Below are the code and all the weights of a small trained network. Each question names an input and a class and asks about switching units off, where a switched-off unit gives its printed mean instead of its output.

import numpy as np


def w(rows, s, z=0):
    codes = np.array(rows[::2]) - 128.0
    scale = np.full(codes.shape[1], s)
    scale[-1] = z or s
    return codes * scale


def norm(h):
    return h / np.sqrt((h * h).mean(-1, keepdims=True) + 1e-5)


def f(y):
    return np.maximum(y, 0)


def log_softmax(a):
    a = a - a.max(-1, keepdims=True)
    return a - np.log(np.exp(a).sum(-1, keepdims=True))


def net(x, mask):
    res = np.array(x, float).reshape(1, 4) / 4 @ E
    u = 0
    for l in range(2):
        y = f(norm(res) @ A[l][:, :-1].T + A[l][:, -1])
        res = res + np.where(mask[u : u + 13], y, B[l][:, -1]) @ B[l][:, :-1]
        u += 13
    return log_softmax(norm(res)[-1] @ U[:, :-1].T + U[:, -1])


A, B = {}, {}
E = w([
[71,45,81,232,191],'x0',
[129,127,127,127,127],'x1',
[51,103,142,35,79],'x2',
[77,174,2,109,112],'x3',
],0.0055)
A[0] = w([
[35,112,93,229,107,66],'L0N1',
[113,202,73,103,106,63],'L0N2',
[20,111,152,187,193,155],'L0N3',
[72,221,28,143,110,141],'L0N4',
[217,125,106,213,150,145],'L0N5',
[205,14,141,112,129,124],'L0N6',
[74,21,139,200,141,106],'L0N7',
[103,198,137,111,116,169],'L0N8',
[223,141,81,173,147,178],'L0N9',
[75,120,134,21,82,134],'L0N10',
[157,229,57,99,157,2],'L0N11',
[156,61,83,195,169,99],'L0N12',
[49,129,2,198,92,45],'L0N13',
],0.0076,0.0056)
B[0] = w([
[199,96,154,134,192,209],'L0N1',
[75,185,112,190,83,171],'L0N2',
[176,82,142,116,40,243],'L0N3',
[82,208,184,55,153,255],'L0N4',
[191,167,140,103,99,234],'L0N5',
[139,52,80,137,94,181],'L0N6',
[50,163,108,192,47,232],'L0N7',
[223,121,183,167,148,194],'L0N8',
[178,215,141,210,153,235],'L0N9',
[79,54,98,150,119,227],'L0N10',
[81,179,174,248,160,161],'L0N11',
[120,151,152,169,93,212],'L0N12',
[201,87,170,1,189,234],'L0N13',
],0.0069,0.0054)
A[1] = w([
[102,77,50,213,160,93],'L1N1',
[127,213,157,208,114,131],'L1N2',
[252,131,141,141,229,99],'L1N3',
[207,220,121,151,180,142],'L1N4',
[116,111,163,51,157,173],'L1N5',
[18,110,132,86,157,184],'L1N6',
[196,80,118,171,95,143],'L1N7',
[139,2,135,48,97,175],'L1N8',
[22,162,161,103,81,139],'L1N9',
[80,63,156,44,134,99],'L1N10',
[165,101,123,51,111,49],'L1N11',
[106,154,176,59,97,253],'L1N12',
[218,161,86,91,193,76],'L1N13',
],0.0088,0.0041)
B[1] = w([
[98,115,158,1,188,145],'L1N1',
[148,187,191,85,248,232],'L1N2',
[26,64,64,140,12,225],'L1N3',
[81,13,122,28,135,251],'L1N4',
[121,178,134,170,135,199],'L1N5',
[217,148,158,198,103,197],'L1N6',
[92,184,57,139,102,209],'L1N7',
[120,170,111,17,201,254],'L1N8',
[166,58,90,160,92,191],'L1N9',
[112,195,153,178,153,208],'L1N10',
[70,82,165,101,178,160],'L1N11',
[152,102,106,215,137,245],'L1N12',
[80,33,69,137,58,179],'L1N13',
],0.0074,0.007)
U = w([
[72,41,102,73,27,243],'0',
[135,185,182,70,248,105],'1',
[184,186,132,250,76,2],'2',
],0.017,0.00082)

Each question gives the input, the list of numbers given to net, and the class t.
The units are the neurons (one row each of A and B). Each row of codes is followed by its name. A weight is (code - 128) times the scale printed after its matrix; where a second scale follows, it is the last column's (A, B and U).
mask holds one flag per neuron, layer by layer. A switched-off neuron (its flag False) gives its mean, the last column of its row in B, instead of its output. The means were averaged over made-up inputs and are rounded, as every weight is.
A unit's drop is (log p(t) with every unit on - log p(t) with that unit switched off) / (log p(t) with every unit on - log p(t) with every unit switched off).
The circuit of an input: a set's keep is (log p(t) with only the set's units on - log p(t) with every unit switched off) / (log p(t) with every unit on - log p(t) with every unit switched off). Starting from the 12 units with the biggest drops (on a tie, the unit counted first), units are removed one at a time, each time the one whose removal leaves the highest keep (on an exact tie, the one counted first), for as long as the keep stays at least 0.8.
circuit, biggest first: the units of the circuit, biggest drop first
most important unit: the unit with the biggest drop
top k neurons: the k neurons with the biggest drops, biggest first
top k neurons in layer l: the k neurons of layer l with the biggest drops, biggest first
drop when u is switched off: that unit's drop, to one decimal
input [0,8,4,8], class 2: top 2 neurons -> (L0N2; L1N6)
input [-7,5,8,5], class 2: most important unit -> L1N4
input [-4,4,6,1], class 2: circuit, biggest first -> (L1N4; L1N12)
input [0,4,-2,-1], class 0: top 4 neurons -> (L1N4; L0N7; L1N3; L0N5)
input [5,-3,8,6], class 1: circuit, biggest first -> (L0N13; L1N8)
input [-2,4,-8,3], class 1: top 2 neurons -> (L1N2; L1N4)
input [-6,-4,8,8], class 2: top 2 neurons -> (L1N4; L1N6)
input [2,3,7,8], class 1: top 2 neurons -> (L0N13; L0N7)
input [2,-4,3,-8], class 0: top 3 neurons in layer 0 -> (L0N13; L0N7; L0N4)
input [7,-5,6,2], class 1: top 2 neurons in layer 0 -> (L0N13; L0N1)
input [4,-6,1,4], class 1: top 3 neurons in layer 0 -> (L0N13; L0N9; L0N4)
input [0,-6,8,3], class 2: top 2 neurons -> (L1N6; L1N4)
input [-1,-4,-7,-3], class 0: top 3 neurons -> (L1N4; L1N3; L0N7)
input [6,1,3,6], class 1: top neuron in layer 0 -> (L0N13)
input [5,-3,8,5], class 1: top 2 neurons -> (L0N13; L1N8)
input [2,-8,1,1], class 1: top 2 neurons -> (L0N13; L0N9)
input [-2,-2,-8,-1], class 0: top 2 neurons -> (L1N4; L1N3)
input [0,-4,-6,-1], class 0: drop when L0N7 is switched off -> 0.9
input [8,-4,4,5], class 1: drop when L1N8 is switched off -> 0.1
input [7,-5,4,8], class 1: drop when L0N13 is switched off -> 1.7
input [7,2,-5,5], class 0: most important unit -> L0N13
